[[107 138 120 118 124 118 143 129]
 [113 132 121 122 123 117 135 131]
 [100 149 123 109 127 125 156 122]
 [116 127 122 125 120 117 128 132]]
=>
[[129 107 138 120 118 124 118 143]
 [131 113 132 121 122 123 117 135]
 [122 100 149 123 109 127 125 156]
 [132 116 127 122 125 120 117 128]]

[[119 140 113]
 [107 120 156]
 [148 110 142]
 [149 106 156]
 [113 144 110]
 [142 126 115]
 [129 128 129]
 [146 108 146]]
=>
[[113 119 140]
 [156 107 120]
 [142 148 110]
 [156 149 106]
 [110 113 144]
 [115 142 126]
 [129 129 128]
 [146 146 108]]

[[131 131 127 129 128]
 [128 128 132 132 127]
 [131 131 145 133 137]
 [133 118 152 113 124]
 [128 133 124 126 126]
 [135 133 150 121 128]
 [113 116 133 116 140]]
=>
[[128 131 131 127 129]
 [127 128 128 132 132]
 [137 131 131 145 133]
 [124 133 118 152 113]
 [126 128 133 124 126]
 [128 135 133 150 121]
 [140 113 116 133 116]]

[[136 131 134 128 119 120 130 111 108 112 120 127 128 120 111 116]
 [119 129 131 121 135 133 119 142 135 141 131 126 133 145 154 124]
 [120 126 126 122 130 128 122 140 135 145 136 128 131 150 156 119]
 [130 135 142 119 120 121 121 116 102 115 118 123 134 133 131 104]]
=>
[[116 136 131 134 128 119 120 130 111 108 112 120 127 128 120 111]
 [124 119 129 131 121 135 133 119 142 135 141 131 126 133 145 154]
 [119 120 126 126 122 130 128 122 140 135 145 136 128 131 150 156]
 [104 130 135 142 119 120 121 121 116 102 115 118 123 134 133 131]]

[[127 123]
 [135 107]
 [107 129]
 [124 127]
 [121 111]
 [130 113]
 [136 111]]
=>
[[123 127]
 [107 135]
 [129 107]
 [127 124]
 [111 121]
 [113 130]
 [111 136]]

[[117 122 136 139 122 154 126 129]
 [106 108 115 156 110 138 141 150]
 [147 148  99 119 143 146 120 123]]
=>
[[129 117 122 136 139 122 154 126]
 [150 106 108 115 156 110 138 141]
 [123 147 148  99 119 143 146 120]]

[[123 145 123 114 130]
 [125 110 108 132 128]
 [127 138 104 128 125]
 [130 114 111 136 113]
 [127 138 108 127 123]
 [123 146 140 124 139]
 [129 107 107 138 119]
 [125 122 135 118 120]
 [129 120 106 136 117]
 [127 130 100 132 127]
 [124 125 119 132 136]
 [123 135 130 111 126]]
=>
[[130 123 145 123 114]
 [128 125 110 108 132]
 [125 127 138 104 128]
 [113 130 114 111 136]
 [123 127 138 108 127]
 [139 123 146 140 124]
 [119 129 107 107 138]
 [120 125 122 135 118]
 [117 129 120 106 136]
 [127 127 130 100 132]
 [136 124 125 119 132]
 [126 123 135 130 111]]

[[111 114 139 120 133 118 121 126 125 115 130 125 121 137]
 [141 131 126 135 132 139 120 130 128 135 123 132 131 129]
 [115 114 104 121 108 109 124 136 121 133 134 119 117 112]
 [123 121 140 121 127 129 126 133 125 130 131 135 123 131]
 [137 126 140 140 140 142 121 125 128 129 123 135 129 140]
 [142 127 140 138 137 145 116 133 131 133 126 140 130 135]]
=>
[[137 111 114 139 120 133 118 121 126 125 115 130 125 121]
 [129 141 131 126 135 132 139 120 130 128 135 123 132 131]
 [112 115 114 104 121 108 109 124 136 121 133 134 119 117]
 [131 123 121 140 121 127 129 126 133 125 130 131 135 123]
 [140 137 126 140 140 140 142 121 125 128 129 123 135 129]
 [135 142 127 140 138 137 145 116 133 131 133 126 140 130]]

[[127 134 130]
 [139 118 120]
 [113 131 150]
 [125 126 126]
 [114 126 151]]
=>
[[130 127 134]
 [120 139 118]
 [150 113 131]
 [126 125 126]
 [151 114 126]]
---
[[142 134 151]
 [156 133 150]
 [157 133 142]
 [158 133 146]]
=>
[[142 134]
 [156 133]]

[[111 117 112 127]
 [139 139 101 138]
 [114 113 134 109]]
=>
[[111 117]
 [139 139]]

[[137 126 126 107]
 [128 128 130 130]
 [122 138 136 126]
 [130 147 122 130]
 [118 122 135 134]]
=>
[[137 126]
 [128 128]]

[[ 99 107 124 105 124]
 [118 116 121 127 130]
 [100 107 125 102 125]]
=>
[[ 99 107]
 [118 116]]

[[120 146 129 128 128]
 [126 106 141 129 128]
 [108 116 128 127 127]
 [127 131 143 127 127]]
=>
[[120 146]
 [126 106]]

[[105 127]
 [150 157]
 [127 112]
 [154 120]]
=>
[[105 127]
 [150 157]]

[[133 118 152]
 [105 116 131]]
=>
[[133 118]
 [105 116]]
---
[[147 130]
 [125 124]
 [144 154]
 [131 126]]
=>
[130 125]

[[140 145]
 [119 132]
 [126 157]
 [102 143]]
=>
[145 119]

[[118 155 155]
 [100 151 136]]
=>
[155 151]

[[128 140 127 140]
 [144 105 140 131]
 [129 115 130 117]
 [137 119 135 133]
 [137 119 134 133]]
=>
[140 140 115 137]

[[118 111 121 139 146]
 [133 110 104 148 129]]
=>
[146 148]

[[143 101 145]
 [139 136 115]]
=>
[145 136]
